Below is a small trained network, with its code and all its weights. Each question gives an input and a class and asks what happens when units are switched off, that is, made to give their printed mean instead of their output.

import numpy as np


def w(rows, s, z=0):
    codes = np.array(rows[::2]) - 128.0
    scale = np.full(codes.shape[1], s)
    scale[-1] = z or s
    return codes * scale


def f(y):
    return np.maximum(y, 0)


def log_softmax(a):
    a = a - a.max(-1, keepdims=True)
    return a - np.log(np.exp(a).sum(-1, keepdims=True))


def net(x, mask):
    res = np.array(x, float).reshape(1, 6) / 4 @ E
    y = f(res @ A[0][:, :-1].T + A[0][:, -1])
    res = res + np.where(mask, y, B[0][:, -1]) @ B[0][:, :-1]
    return log_softmax(res[-1] @ U[:, :-1].T + U[:, -1])


A, B = {}, {}
E = w([
[122,117,128,117,130,109,114,125,122,146,150,149],'x0',
[87,253,96,77,71,43,129,176,30,74,104,102],'x1',
[137,120,114,137,131,93,121,162,131,153,142,124],'x2',
[192,113,63,87,156,53,14,32,156,106,44,85],'x3',
[150,204,129,136,208,74,233,96,121,194,59,229],'x4',
[158,153,231,24,58,118,138,144,164,233,85,74],'x5',
],0.0059)
A[0] = w([
[90,201,131,109,123,80,107,149,72,95,126,101,135],'neuron 0',
[181,141,185,82,88,112,120,166,143,180,136,127,70],'neuron 1',
[163,156,188,53,63,128,138,122,157,186,112,91,107],'neuron 2',
[170,112,77,90,152,60,68,39,150,119,58,70,110],'neuron 3',
[129,100,104,113,88,133,69,135,135,97,163,65,8],'neuron 4',
[98,197,112,104,81,83,121,133,36,102,118,113,130],'neuron 5',
[120,91,118,128,81,164,110,161,121,112,147,89,25],'neuron 6',
[133,207,118,77,102,115,128,144,64,78,129,128,79],'neuron 7',
[86,115,50,171,198,158,118,120,89,49,142,198,103],'neuron 8',
[126,126,239,34,102,132,118,145,152,200,65,83,112],'neuron 9',
[98,102,147,130,72,162,67,146,140,90,174,67,16],'neuron 10',
[124,68,56,176,191,143,125,140,73,56,156,173,63],'neuron 11',
[132,135,190,75,97,153,112,148,142,195,95,79,95],'neuron 12',
[143,90,152,164,175,145,143,98,179,173,103,179,72],'neuron 13',
[181,113,54,71,156,88,67,71,131,128,64,98,85],'neuron 14',
[127,176,130,133,215,90,203,96,120,137,74,188,65],'neuron 15',
[94,204,98,89,88,78,156,131,72,86,112,115,125],'neuron 16',
[156,64,154,139,146,180,136,59,215,164,174,146,78],'neuron 17',
[147,122,147,62,126,75,74,96,165,150,105,110,62],'neuron 18',
[94,191,97,69,120,103,140,157,30,100,139,95,106],'neuron 19',
[96,117,183,98,78,134,197,159,135,162,154,118,87],'neuron 20',
[82,144,192,153,126,166,202,209,93,140,197,162,43],'neuron 21',
[101,123,73,190,175,122,133,111,93,73,171,148,75],'neuron 22',
[175,150,202,56,86,122,141,139,173,185,113,121,65],'neuron 23',
[74,123,176,160,106,186,191,218,71,171,190,154,81],'neuron 24',
[165,58,153,177,161,200,120,80,253,176,153,137,93],'neuron 25',
[144,201,103,144,194,101,204,97,136,210,58,234,96],'neuron 26',
[92,173,121,94,92,74,126,171,72,78,99,134,122],'neuron 27',
[133,187,146,149,183,83,207,95,116,166,71,197,92],'neuron 28',
[189,138,106,114,157,88,19,78,157,125,55,99,98],'neuron 29',
[100,162,103,108,87,106,115,163,41,118,93,127,64],'neuron 30',
[107,120,127,124,67,163,76,98,144,61,213,57,67],'neuron 31',
[96,145,57,234,187,129,98,132,93,58,146,162,82],'neuron 32',
[78,113,171,159,77,151,100,173,131,98,212,92,57],'neuron 33',
[144,53,158,167,197,178,126,118,230,167,137,127,81],'neuron 34',
[95,77,113,109,60,160,59,162,139,95,183,57,87],'neuron 35',
[52,137,189,165,113,154,169,209,109,136,179,155,73],'neuron 36',
],0.0055,0.0012)
B[0] = w([
[137,41,174,96,164,100,150,205,183,60,96,135,210],'neuron 0',
[79,142,88,140,69,79,168,104,170,124,150,120,191],'neuron 1',
[65,140,71,132,67,69,201,56,181,130,172,97,223],'neuron 2',
[143,174,105,252,99,218,33,144,110,106,54,249,247],'neuron 3',
[171,152,146,101,156,183,96,117,77,200,167,116,195],'neuron 4',
[134,36,207,113,163,87,146,203,179,70,84,118,224],'neuron 5',
[148,144,128,94,173,142,94,116,66,162,162,117,178],'neuron 6',
[142,73,163,90,162,100,149,185,176,96,106,125,205],'neuron 7',
[36,155,81,112,84,69,195,59,150,136,160,70,231],'neuron 8',
[45,164,41,137,62,79,203,57,187,152,170,77,243],'neuron 9',
[189,145,151,82,162,170,91,129,60,184,178,67,210],'neuron 10',
[43,151,75,123,78,46,185,68,171,143,175,68,222],'neuron 11',
[76,177,71,130,77,72,188,50,166,159,173,93,208],'neuron 12',
[146,90,190,76,167,90,135,213,134,102,121,88,193],'neuron 13',
[139,165,121,210,56,234,59,134,108,80,54,198,229],'neuron 14',
[195,145,130,68,183,157,80,99,53,216,201,59,211],'neuron 15',
[148,47,200,86,163,86,152,207,186,75,119,114,223],'neuron 16',
[105,66,195,104,175,69,168,188,192,67,101,142,225],'neuron 17',
[111,159,91,154,77,151,124,90,141,105,103,163,195],'neuron 18',
[129,67,188,99,152,104,131,187,200,81,94,135,221],'neuron 19',
[98,166,71,205,81,172,121,78,135,81,107,167,199],'neuron 20',
[142,171,110,221,91,217,70,119,96,84,76,209,237],'neuron 21',
[48,159,47,109,55,88,203,76,172,150,190,106,205],'neuron 22',
[71,154,55,116,77,101,185,82,145,133,175,93,212],'neuron 23',
[131,166,107,230,80,193,60,136,108,96,33,240,246],'neuron 24',
[141,44,196,84,180,57,169,201,199,73,101,135,253],'neuron 25',
[194,170,160,65,194,153,59,128,48,202,183,60,241],'neuron 26',
[137,46,172,99,164,100,167,186,161,48,92,129,214],'neuron 27',
[190,149,150,67,170,172,66,134,47,214,204,75,220],'neuron 28',
[134,166,127,225,63,199,64,142,99,88,70,219,237],'neuron 29',
[127,66,159,89,152,87,133,181,167,88,90,122,197],'neuron 30',
[197,150,137,77,153,140,120,117,50,179,192,87,224],'neuron 31',
[49,161,59,116,66,71,185,52,191,119,165,58,230],'neuron 32',
[193,176,130,119,170,169,86,112,72,162,137,112,209],'neuron 33',
[143,28,203,92,162,89,169,203,205,32,80,129,232],'neuron 34',
[197,182,148,77,218,165,79,117,51,207,182,82,237],'neuron 35',
[159,152,108,231,96,166,82,134,98,99,86,213,227],'neuron 36',
],0.0045,0.0055)
U = w([
[134,24,204,98,165,77,162,190,192,82,97,131,251],'0',
[36,169,41,126,85,75,186,48,166,135,158,80,144],'1',
[147,172,110,213,101,178,98,127,96,106,74,255,77],'2',
[207,160,156,70,191,138,112,121,30,192,172,62,12],'3',
],0.01,0.00031)

Each question gives the input, the list of numbers given to net, and the class t.
The units are the neurons (one row each of A and B). Each row of codes is followed by its name. A weight is (code - 128) times the scale printed after its matrix; where a second scale follows, it is the last column's (A, B and U).
mask holds one flag per neuron, in row order. A switched-off neuron (its flag False) gives its mean, the last column of its row in B, instead of its output. The means were averaged over made-up inputs and are rounded, as every weight is.
A unit's drop is (log p(t) with every unit on - log p(t) with that unit switched off) / (log p(t) with every unit on - log p(t) with every unit switched off).
The circuit of an input: a set's keep is (log p(t) with only the set's units on - log p(t) with every unit switched off) / (log p(t) with every unit on - log p(t) with every unit switched off). Starting from the 12 units with the biggest drops (on a tie, the unit counted first), units are removed one at a time, each time the one whose removal leaves the highest keep (on an exact tie, the one counted first), for as long as the keep stays at least 0.8.
units of the circuit, in order: the units of the circuit, biggest drop first
top k neurons: the k neurons with the biggest drops, biggest first
drop of u: that unit's drop, to one decimal
input [3,-5,4,4,-5,6], class 1: units of the circuit, in order	(neuron 9; neuron 12)
input [-1,-2,4,6,6,-6], class 1: units of the circuit, in order	(neuron 32)
input [-7,-6,5,-1,-8,-7], class 3: units of the circuit, in order	(neuron 35; neuron 31)
input [-5,4,-1,7,7,0], class 2: top 4 neurons	(neuron 3; neuron 14; neuron 29; neuron 35)
input [4,6,-7,6,-3,-2], class 0: units of the circuit, in order	(neuron 5; neuron 16)
input [-8,5,-1,1,7,8], class 1: top 2 neurons	(neuron 9; neuron 2)
input [-4,-2,0,-6,-2,5], class 2: top 3 neurons	(neuron 24; neuron 21; neuron 36)
input [-3,6,-2,8,6,-2], class 2: top 2 neurons	(neuron 3; neuron 14)
input [-5,-6,-6,8,0,-2], class 2: top 3 neurons	(neuron 3; neuron 29; neuron 14)
input [8,6,-7,-1,0,-6], class 0: top 2 neurons	(neuron 5; neuron 16)
input [8,-5,0,5,6,-4], class 3: top 2 neurons	(neuron 26; neuron 15)
input [1,-1,-2,-7,-8,6], class 3: top 2 neurons	(neuron 35; neuron 10)
input [-5,2,0,-1,-1,3], class 1: top 3 neurons	(neuron 25; neuron 34; neuron 17)
input [-5,-3,-8,-5,8,3], class 3: units of the circuit, in order	(neuron 26)
input [5,1,2,-2,-8,-7], class 3: top 4 neurons	(neuron 35; neuron 31; neuron 10; neuron 33)
input [-5,6,-7,-6,-3,-3], class 0: drop of neuron 5	0.3
input [2,2,5,1,7,-6], class 3: drop of neuron 26	0.8
input [5,-3,4,-8,-5,0], class 2: drop of neuron 9	0.0
input [1,-7,-4,-4,4,-5], class 0: drop of neuron 25	0.1
input [-1,-1,0,1,5,3], class 3: top neuron	(neuron 26)
